Below is a small trained network, with its code and all its weights. Each question gives an input and a class and asks what happens when units are switched off, that is, made to give their printed mean instead of their output.

import numpy as np


def w(rows, s, z=0):
    codes = np.array(rows[::2]) - 128.0
    scale = np.full(codes.shape[1], s)
    scale[-1] = z or s
    return codes * scale


def norm(h):
    return h / np.sqrt((h * h).mean(-1, keepdims=True) + 1e-5)


def f(y):
    return np.maximum(y, 0)


def log_softmax(a):
    a = a - a.max(-1, keepdims=True)
    return a - np.log(np.exp(a).sum(-1, keepdims=True))


def net(x, mask):
    res = np.array(x, float).reshape(1, 7) / 4 @ E
    u = 0
    for l in range(2):
        y = f(norm(res) @ A[l][:, :-1].T + A[l][:, -1])
        res = res + np.where(mask[u : u + 16], y, B[l][:, -1]) @ B[l][:, :-1]
        u += 16
    return log_softmax(norm(res)[-1] @ U[:, :-1].T + U[:, -1])


A, B = {}, {}
E = w([
[159,61,185,186],'x0',
[171,44,177,20],'x1',
[141,184,146,136],'x2',
[184,229,148,145],'x3',
[77,69,52,69],'x4',
[192,164,136,67],'x5',
[148,254,241,187],'x6',
],0.0047)
A[0] = w([
[198,124,78,38,52],'0.n1',
[199,66,163,150,196],'0.n2',
[189,124,95,138,254],'0.n3',
[130,174,66,137,94],'0.n4',
[45,207,86,105,209],'0.n5',
[108,151,211,104,101],'0.n6',
[127,187,254,126,132],'0.n7',
[116,177,167,217,175],'0.n8',
[155,155,236,84,113],'0.n9',
[53,177,89,112,101],'0.n10',
[131,100,149,48,192],'0.n11',
[100,46,109,161,247],'0.n12',
[114,140,187,129,106],'0.n13',
[129,156,81,64,209],'0.n14',
[168,152,210,97,120],'0.n15',
[127,197,127,182,192],'0.n16',
],0.0094,0.0026)
B[0] = w([
[2,137,193,58,204],'0.n1',
[31,114,66,145,207],'0.n2',
[61,97,160,93,195],'0.n3',
[52,88,93,183,166],'0.n4',
[160,236,11,156,218],'0.n5',
[205,104,146,121,184],'0.n6',
[198,94,112,80,253],'0.n7',
[115,40,119,70,242],'0.n8',
[194,130,133,127,221],'0.n9',
[130,161,63,241,178],'0.n10',
[170,198,154,120,218],'0.n11',
[134,149,190,199,238],'0.n12',
[187,105,155,96,168],'0.n13',
[130,210,61,69,209],'0.n14',
[191,103,64,126,210],'0.n15',
[123,108,76,97,227],'0.n16',
],0.0059,0.0055)
A[1] = w([
[176,147,212,92,158],'1.n1',
[94,2,116,185,86],'1.n2',
[124,45,161,174,168],'1.n3',
[144,217,117,35,137],'1.n4',
[114,51,165,177,109],'1.n5',
[82,174,200,2,127],'1.n6',
[243,111,166,160,152],'1.n7',
[108,76,155,189,123],'1.n8',
[126,104,68,54,90],'1.n9',
[183,142,166,160,140],'1.n10',
[188,155,61,105,53],'1.n11',
[79,79,135,80,99],'1.n12',
[50,100,106,116,156],'1.n13',
[99,150,122,35,2],'1.n14',
[53,196,84,174,124],'1.n15',
[125,63,162,195,132],'1.n16',
],0.0094,0.0027)
B[1] = w([
[152,71,21,116,201],'1.n1',
[120,185,187,168,234],'1.n2',
[141,181,183,165,211],'1.n3',
[112,95,194,162,253],'1.n4',
[94,153,170,220,194],'1.n5',
[99,140,120,51,223],'1.n6',
[195,48,108,118,238],'1.n7',
[101,125,254,163,186],'1.n8',
[96,172,167,135,217],'1.n9',
[207,54,132,69,173],'1.n10',
[81,72,146,181,212],'1.n11',
[134,153,85,114,186],'1.n12',
[212,149,177,129,215],'1.n13',
[90,166,155,76,184],'1.n14',
[138,82,86,130,225],'1.n15',
[59,142,220,148,194],'1.n16',
],0.007,0.0053)
U = w([
[217,67,142,107,255],'0',
[77,136,255,222,67],'1',
[57,177,165,27,67],'2',
[74,168,32,202,120],'3',
],0.016,0.0011)

Each question gives the input, the list of numbers given to net, and the class t.
The units are the neurons (one row each of A and B). Each row of codes is followed by its name. A weight is (code - 128) times the scale printed after its matrix; where a second scale follows, it is the last column's (A, B and U).
mask holds one flag per neuron, layer by layer. A switched-off neuron (its flag False) gives its mean, the last column of its row in B, instead of its output. The means were averaged over made-up inputs and are rounded, as every weight is.
A unit's drop is (log p(t) with every unit on - log p(t) with that unit switched off) / (log p(t) with every unit on - log p(t) with every unit switched off).
The circuit of an input: a set's keep is (log p(t) with only the set's units on - log p(t) with every unit switched off) / (log p(t) with every unit on - log p(t) with every unit switched off). Starting from the 12 units with the biggest drops (on a tie, the unit counted first), units are removed one at a time, each time the one whose removal leaves the highest keep (on an exact tie, the one counted first), for as long as the keep stays at least 0.8.
units of the circuit, in order: the units of the circuit, biggest drop first
k most important neurons: the k neurons with the biggest drops, biggest first
k most important neurons of layer l: the k neurons of layer l with the biggest drops, biggest first
drop when u is switched off: that unit's drop, to one decimal
input [-4,8,-2,-6,-1,4,3], class 2: units of the circuit, in order : 0.n1, 1.n6
input [-2,-5,-6,-5,-5,4,-8], class 1: 3 most important neurons of layer 0 : 0.n12, 0.n5, 0.n16
input [-8,0,1,5,8,7,6], class 3: units of the circuit, in order : 0.n5, 0.n10
input [-8,7,1,5,5,2,7], class 0: units of the circuit, in order : 0.n9, 0.n15
input [-8,-6,-1,0,-7,-2,8], class 3: 2 most important neurons : 0.n5, 0.n16
input [-6,-2,8,-3,2,5,-2], class 3: units of the circuit, in order : 0.n10
input [2,-6,-8,-1,6,8,-8], class 2: units of the circuit, in order : 0.n1, 1.n9, 1.n7
input [7,6,8,4,5,-2,-7], class 2: 2 most important neurons : 0.n1, 0.n11
input [8,-3,2,7,8,2,-5], class 1: 2 most important neurons : 0.n5, 0.n12
input [-8,-3,-7,5,1,8,3], class 3: 2 most important neurons : 0.n5, 0.n10
input [-6,4,4,-1,7,-6,1], class 3: 2 most important neurons : 0.n10, 0.n5
input [0,-4,4,-6,4,8,-1], class 3: drop when 0.n8 is switched off : 0.2
input [-3,-1,-1,-6,-5,5,-7], class 2: drop when 0.n15 is switched off : 0.0
input [3,8,4,0,4,-3,-2], class 2: drop when 0.n11 is switched off : 0.1
